Below are the code and all the weights of a small trained network. Each question names an input and a class and asks about switching units off, where a switched-off unit gives its printed mean instead of its output.

import numpy as np


def w(rows, s, z=0):
    codes = np.array(rows[::2]) - 128.0
    scale = np.full(codes.shape[1], s)
    scale[-1] = z or s
    return codes * scale


def norm(h):
    return h / np.sqrt((h * h).mean(-1, keepdims=True) + 1e-5)


def f(y):
    return np.maximum(y, 0)


def log_softmax(a):
    a = a - a.max(-1, keepdims=True)
    return a - np.log(np.exp(a).sum(-1, keepdims=True))


def net(x, mask):
    res = np.array(x, float).reshape(1, 8) / 4 @ E
    u = 0
    for l in range(3):
        y = f(norm(res) @ A[l][:, :-1].T + A[l][:, -1])
        res = res + np.where(mask[u : u + 13], y, B[l][:, -1]) @ B[l][:, :-1]
        u += 13
    return log_softmax(norm(res)[-1] @ U[:, :-1].T + U[:, -1])


A, B = {}, {}
E = w([
[106,140,221,84,48,145,202,212,94,54],'x0',
[94,111,49,176,75,68,254,110,141,164],'x1',
[195,27,46,166,103,186,158,75,116,107],'x2',
[118,122,163,139,215,158,205,118,145,138],'x3',
[119,207,152,114,109,158,129,233,147,155],'x4',
[101,137,164,184,223,62,205,113,179,171],'x5',
[153,133,89,18,163,7,108,147,130,136],'x6',
[27,84,115,69,143,174,181,113,122,88],'x7',
],0.0074)
A[0] = w([
[184,39,67,88,225,22,143,26,112,120,12],'L0N0',
[162,143,14,206,50,43,173,110,126,180,2],'L0N1',
[183,142,137,210,218,200,34,27,116,133,56],'L0N2',
[76,206,145,116,254,31,43,142,112,140,7],'L0N3',
[25,45,52,83,103,194,98,56,98,91,26],'L0N4',
[135,84,111,217,152,180,76,94,129,101,70],'L0N5',
[171,98,138,168,57,148,197,72,111,104,52],'L0N6',
[143,104,129,127,99,135,160,107,144,124,90],'L0N7',
[69,154,160,191,218,139,225,115,132,130,23],'L0N8',
[147,149,113,79,169,109,161,46,109,137,54],'L0N9',
[138,147,163,171,142,145,215,114,122,124,80],'L0N10',
[174,81,118,244,70,77,199,126,132,94,18],'L0N11',
[115,161,149,144,227,61,53,160,137,129,12],'L0N12',
],0.0099,0.0049)
B[0] = w([
[76,52,73,64,229,82,87,155,138,32,244],'L0N0',
[204,227,121,208,104,49,140,93,103,107,233],'L0N1',
[163,113,74,189,135,194,55,154,128,225,254],'L0N2',
[219,145,168,21,131,107,121,67,153,202,228],'L0N3',
[134,192,58,102,51,218,187,77,253,86,216],'L0N4',
[143,87,118,170,103,181,86,123,104,174,203],'L0N5',
[127,60,156,68,75,125,121,107,64,170,204],'L0N6',
[95,108,171,126,102,121,86,67,80,125,155],'L0N7',
[77,143,155,161,191,154,217,146,109,153,227],'L0N8',
[130,118,92,98,160,113,124,152,148,75,162],'L0N9',
[165,103,166,127,153,152,173,104,79,112,194],'L0N10',
[185,52,124,65,89,74,169,129,36,163,210],'L0N11',
[161,119,181,54,114,125,124,83,187,178,195],'L0N12',
],0.015,0.0071)
A[1] = w([
[112,156,152,119,185,83,161,65,147,66,131],'L1N0',
[29,128,196,188,193,148,241,158,136,173,104],'L1N1',
[52,154,191,121,181,122,117,101,123,122,64],'L1N2',
[141,224,108,132,157,58,126,121,122,174,105],'L1N3',
[155,143,44,164,188,40,136,126,130,85,135],'L1N4',
[66,163,162,173,198,166,197,132,84,134,2],'L1N5',
[22,134,90,166,82,143,72,66,125,78,49],'L1N6',
[132,184,136,234,98,19,118,123,150,99,50],'L1N7',
[123,197,194,88,65,164,41,241,105,34,80],'L1N8',
[78,100,107,252,142,171,20,143,122,146,44],'L1N9',
[59,129,90,85,229,39,71,117,168,113,104],'L1N10',
[110,111,189,115,160,80,70,148,181,140,54],'L1N11',
[79,57,80,137,187,75,92,157,179,54,73],'L1N12',
],0.012,0.0034)
B[1] = w([
[207,111,88,195,137,185,70,129,153,193,205],'L1N0',
[186,137,187,146,215,168,131,78,107,34,255],'L1N1',
[187,139,142,117,96,155,99,113,117,158,161],'L1N2',
[139,212,144,153,118,124,88,138,92,134,219],'L1N3',
[51,174,94,125,153,88,76,154,104,98,228],'L1N4',
[134,111,179,158,201,165,155,118,117,73,207],'L1N5',
[106,170,127,152,122,145,180,121,150,129,167],'L1N6',
[160,224,141,171,103,134,100,139,49,91,180],'L1N7',
[120,89,109,78,126,107,129,253,118,92,230],'L1N8',
[237,86,93,161,161,170,103,147,154,197,207],'L1N9',
[39,98,104,56,162,124,83,96,132,131,224],'L1N10',
[21,130,155,159,73,124,194,101,148,152,177],'L1N11',
[42,98,82,108,172,115,96,99,122,109,199],'L1N12',
],0.018,0.007)
A[2] = w([
[143,180,164,155,123,45,96,111,144,157,75],'L2N0',
[62,129,176,136,94,183,137,115,133,115,53],'L2N1',
[120,153,182,51,123,132,119,169,141,162,71],'L2N2',
[158,173,188,147,82,138,167,99,115,168,89],'L2N3',
[77,110,173,140,146,90,129,237,130,112,35],'L2N4',
[119,171,132,116,84,56,162,137,117,105,75],'L2N5',
[125,45,146,148,64,25,200,131,114,129,18],'L2N6',
[109,93,133,118,127,126,171,202,113,150,102],'L2N7',
[141,110,125,144,121,142,54,138,153,183,101],'L2N8',
[102,152,220,105,191,153,138,105,123,157,99],'L2N9',
[87,149,138,127,36,159,165,111,224,82,4],'L2N10',
[107,140,152,101,152,119,155,151,108,86,98],'L2N11',
[103,152,249,66,111,95,114,108,200,184,12],'L2N12',
],0.016,0.0024)
B[2] = w([
[75,235,151,113,92,154,133,177,91,134,208],'L2N0',
[202,169,51,153,175,77,172,76,186,108,156],'L2N1',
[99,152,182,126,128,65,167,183,208,165,220],'L2N2',
[66,47,42,73,195,67,90,97,108,100,229],'L2N3',
[186,74,171,117,115,85,57,188,158,82,189],'L2N4',
[161,138,140,218,177,212,130,154,107,148,187],'L2N5',
[94,56,196,77,18,105,61,55,76,125,181],'L2N6',
[207,119,99,180,117,59,97,110,175,26,179],'L2N7',
[63,77,146,201,114,120,161,163,188,218,229],'L2N8',
[102,175,198,156,128,109,221,118,199,103,254],'L2N9',
[76,223,93,138,76,203,213,233,121,65,182],'L2N10',
[114,109,162,171,153,209,85,156,143,168,191],'L2N11',
[185,164,204,5,33,61,180,76,151,212,233],'L2N12',
],0.015,0.0085)
U = w([
[176,92,177,127,101,102,91,247,162,64,4],'0',
[105,175,54,128,59,205,179,158,160,72,87],'1',
[142,47,147,116,50,100,134,71,31,107,47],'2',
[128,245,121,178,125,73,65,147,44,124,122],'3',
[178,65,87,209,125,186,78,148,160,233,142],'4',
[156,121,217,163,212,166,184,103,132,76,237],'5',
[16,96,58,68,202,97,58,98,152,113,188],'6',
[124,182,211,45,113,63,133,132,205,202,144],'7',
],0.014,0.0021)

Each question gives the input, the list of numbers given to net, and the class t.
The units are the neurons (one row each of A and B). Each row of codes is followed by its name. A weight is (code - 128) times the scale printed after its matrix; where a second scale follows, it is the last column's (A, B and U).
mask holds one flag per neuron, layer by layer. A switched-off neuron (its flag False) gives its mean, the last column of its row in B, instead of its output. The means were averaged over made-up inputs and are rounded, as every weight is.
A unit's drop is (log p(t) with every unit on - log p(t) with that unit switched off) / (log p(t) with every unit on - log p(t) with every unit switched off).
The circuit of an input: a set's keep is (log p(t) with only the set's units on - log p(t) with every unit switched off) / (log p(t) with every unit on - log p(t) with every unit switched off). Starting from the 12 units with the biggest drops (on a tie, the unit counted first), units are removed one at a time, each time the one whose removal leaves the highest keep (on an exact tie, the one counted first), for as long as the keep stays at least 0.8.
units of the circuit, in order: the units of the circuit, biggest drop first
k most important neurons: the k neurons with the biggest drops, biggest first
k most important neurons of layer l: the k neurons of layer l with the biggest drops, biggest first
drop when u is switched off: that unit's drop, to one decimal
input [-2,5,-6,8,4,-1,5,7], class 5: units of the circuit, in order	(L0N8 L1N1)
input [-1,-8,-3,1,-5,-6,-1,-4], class 4: units of the circuit, in order	(L0N2)
input [6,-2,1,-7,-6,7,-6,8], class 1: 3 most important neurons	(L0N4 L2N10 L0N6)
input [-7,5,4,2,5,1,5,-1], class 6: 4 most important neurons	(L0N0 L1N10 L1N12 L0N9)
input [3,-2,-8,1,7,-7,3,3], class 0: 2 most important neurons	(L1N8 L2N4)
input [-8,-8,0,-2,-3,-7,5,0], class 4: 2 most important neurons	(L0N2 L2N8)
input [7,-4,6,-6,2,-7,-7,2], class 1: 2 most important neurons	(L0N4 L2N10)
input [-5,7,-3,-3,6,8,1,6], class 5: 2 most important neurons	(L0N8 L1N1)
input [5,6,-4,0,5,-2,1,3], class 0: 3 most important neurons	(L1N8 L0N8 L2N4)
input [1,2,-7,-4,-5,-4,8,5], class 6: 2 most important neurons of layer 0	(L0N0 L0N6)
input [-1,6,-1,-6,-7,6,-4,8], class 1: 2 most important neurons of layer 0	(L0N4 L0N3)
input [5,-6,1,6,-1,-2,1,2], class 0: 2 most important neurons of layer 0	(L0N8 L0N0)
input [2,6,0,1,1,8,8,-2], class 6: 2 most important neurons of layer 0	(L0N0 L0N9)
input [1,2,7,2,-7,-1,3,5], class 6: units of the circuit, in order	(L0N0)
input [2,4,-3,0,-1,2,6,-8], class 3: 2 most important neurons	(L0N1 L1N7)
input [-5,8,-1,-3,1,7,6,7], class 6: 2 most important neurons	(L0N0 L1N10)
input [-2,1,8,-6,7,-5,-1,-4], class 3: 3 most important neurons	(L0N1 L0N2 L1N7)
input [3,-8,-2,1,-2,8,-8,-8], class 4: 2 most important neurons	(L0N2 L1N9)
input [2,7,-2,8,3,-1,0,-6], class 5: 2 most important neurons of layer 0	(L0N8 L0N10)
input [8,8,5,0,2,3,1,-5], class 2: units of the circuit, in order	(L0N11)
input [3,7,6,-3,7,5,8,2], class 3: drop when L0N1 is switched off	0.3
input [4,-6,3,-6,0,-6,-1,3], class 1: drop when L0N4 is switched off	1.2
